Below are the code and all the weights of a small trained network. Each question names an input and a class and asks about switching units off, where a switched-off unit gives its printed mean instead of its output.

import numpy as np


def w(rows, s, z=0):
    codes = np.array(rows[::2]) - 128.0
    scale = np.full(codes.shape[1], s)
    scale[-1] = z or s
    return codes * scale


def f(y):
    return y / 2 * (1 + np.tanh(0.7978845608 * (y + 0.044715 * y**3)))


def log_softmax(a):
    a = a - a.max(-1, keepdims=True)
    return a - np.log(np.exp(a).sum(-1, keepdims=True))


def net(x, mask):
    res = np.array(x, float).reshape(1, 4) / 4 @ E
    y = f(res @ A[0][:, :-1].T + A[0][:, -1])
    res = res + np.where(mask, y, B[0][:, -1]) @ B[0][:, :-1]
    return log_softmax(res[-1] @ U[:, :-1].T + U[:, -1])


A, B = {}, {}
E = w([
[128,128,127],'x0',
[143,250,234],'x1',
[221,58,186],'x2',
[1,35,237],'x3',
],0.0071)
A[0] = w([
[134,160,156,98],'neuron 1',
[151,158,209,144],'neuron 2',
[126,74,166,206],'neuron 3',
[180,106,188,165],'neuron 4',
[44,195,60,101],'neuron 5',
[180,168,248,107],'neuron 6',
[98,29,81,173],'neuron 7',
[124,172,20,122],'neuron 8',
[200,63,164,74],'neuron 9',
[175,151,96,75],'neuron 10',
[120,192,148,93],'neuron 11',
[171,56,195,97],'neuron 12',
[210,77,173,84],'neuron 13',
[171,114,141,55],'neuron 14',
[213,255,103,136],'neuron 15',
[19,147,105,120],'neuron 16',
[30,156,154,193],'neuron 17',
[122,102,93,62],'neuron 18',
[163,165,82,99],'neuron 19',
[147,20,73,89],'neuron 20',
[130,230,169,125],'neuron 21',
[169,173,77,112],'neuron 22',
[205,136,120,72],'neuron 23',
[45,124,197,103],'neuron 24',
[164,150,87,80],'neuron 25',
[29,118,174,86],'neuron 26',
[183,163,82,120],'neuron 27',
[158,95,95,61],'neuron 28',
[180,87,156,134],'neuron 29',
[165,182,93,109],'neuron 30',
[148,153,122,55],'neuron 31',
[137,75,66,105],'neuron 32',
[231,208,115,106],'neuron 33',
[147,180,163,86],'neuron 34',
[117,181,167,84],'neuron 35',
[16,181,51,102],'neuron 36',
[215,48,153,100],'neuron 37',
[80,93,34,81],'neuron 38',
[176,133,62,215],'neuron 39',
[171,150,97,84],'neuron 40',
[98,92,178,107],'neuron 41',
[126,81,52,125],'neuron 42',
[66,140,221,254],'neuron 43',
[145,144,101,67],'neuron 44',
],0.011,0.0078)
B[0] = w([
[72,126,109,132],'neuron 1',
[107,158,100,173],'neuron 2',
[167,121,109,196],'neuron 3',
[148,153,119,171],'neuron 4',
[163,169,217,171],'neuron 5',
[50,141,81,187],'neuron 6',
[120,158,82,210],'neuron 7',
[154,92,155,184],'neuron 8',
[132,170,178,151],'neuron 9',
[94,104,170,144],'neuron 10',
[90,102,139,145],'neuron 11',
[163,122,177,166],'neuron 12',
[146,191,224,154],'neuron 13',
[116,138,239,121],'neuron 14',
[150,98,114,232],'neuron 15',
[175,116,179,175],'neuron 16',
[177,117,109,207],'neuron 17',
[72,120,162,124],'neuron 18',
[112,84,157,156],'neuron 19',
[90,131,95,179],'neuron 20',
[75,167,71,185],'neuron 21',
[120,88,140,169],'neuron 22',
[121,95,174,147],'neuron 23',
[129,56,108,187],'neuron 24',
[118,111,151,143],'neuron 25',
[120,68,143,182],'neuron 26',
[117,65,121,172],'neuron 27',
[87,123,155,129],'neuron 28',
[163,191,169,152],'neuron 29',
[124,92,136,164],'neuron 30',
[13,61,198,122],'neuron 31',
[63,153,112,157],'neuron 32',
[132,90,131,203],'neuron 33',
[103,138,127,143],'neuron 34',
[75,127,110,141],'neuron 35',
[216,244,254,180],'neuron 36',
[103,221,175,167],'neuron 37',
[68,148,134,164],'neuron 38',
[157,127,100,207],'neuron 39',
[76,58,168,143],'neuron 40',
[134,70,152,162],'neuron 41',
[76,179,104,168],'neuron 42',
[153,116,82,246],'neuron 43',
[85,71,194,125],'neuron 44',
],0.0073,0.011)
U = w([
[148,162,173,129],'0',
[116,21,120,51],'1',
[5,159,71,61],'2',
[157,122,75,255],'3',
],0.016,0.0062)

Each question gives the input, the list of numbers given to net, and the class t.
The units are the neurons (one row each of A and B). Each row of codes is followed by its name. A weight is (code - 128) times the scale printed after its matrix; where a second scale follows, it is the last column's (A, B and U).
mask holds one flag per neuron, in row order. A switched-off neuron (its flag False) gives its mean, the last column of its row in B, instead of its output. The means were averaged over made-up inputs and are rounded, as every weight is.
A unit's drop is (log p(t) with every unit on - log p(t) with that unit switched off) / (log p(t) with every unit on - log p(t) with every unit switched off).
The circuit of an input: a set's keep is (log p(t) with only the set's units on - log p(t) with every unit switched off) / (log p(t) with every unit on - log p(t) with every unit switched off). Starting from the 12 units with the biggest drops (on a tie, the unit counted first), units are removed one at a time, each time the one whose removal leaves the highest keep (on an exact tie, the one counted first), for as long as the keep stays at least 0.8.
circuit, biggest first: the units of the circuit, biggest drop first
most important unit: the unit with the biggest drop
top k neurons: the k neurons with the biggest drops, biggest first
drop of u: that unit's drop, to one decimal
input [8,5,-2,4], class 3: top neuron -> neuron 17
input [6,-7,7,-3], class 0: circuit, biggest first -> neuron 13; neuron 37
input [1,-5,8,-8], class 0: circuit, biggest first -> neuron 37; neuron 13
input [-6,6,-7,4], class 0: top 3 neurons -> neuron 36; neuron 5; neuron 16
input [-3,6,-2,-3], class 2: circuit, biggest first -> neuron 21; neuron 6
input [-4,6,-4,8], class 1: top 2 neurons -> neuron 24; neuron 26
input [-7,2,6,6], class 3: top 2 neurons -> neuron 43; neuron 36
input [1,7,-2,7], class 1: top 3 neurons -> neuron 24; neuron 26; neuron 17
input [3,-8,-5,-6], class 2: top 2 neurons -> neuron 42; neuron 38
input [7,8,6,-1], class 2: circuit, biggest first -> neuron 6; neuron 21
input [5,2,-5,-2], class 0: top 2 neurons -> neuron 36; neuron 5
input [5,-3,4,2], class 3: top 2 neurons -> neuron 36; neuron 5
input [0,-2,-6,0], class 0: drop of neuron 36 -> 0.2
input [1,7,5,0], class 2: drop of neuron 21 -> 0.1
input [8,-5,2,5], class 3: most important unit -> neuron 7
input [7,-4,2,5], class 3: drop of neuron 18 -> 0.0
input [-5,-2,-1,4], class 3: drop of neuron 39 -> -0.1
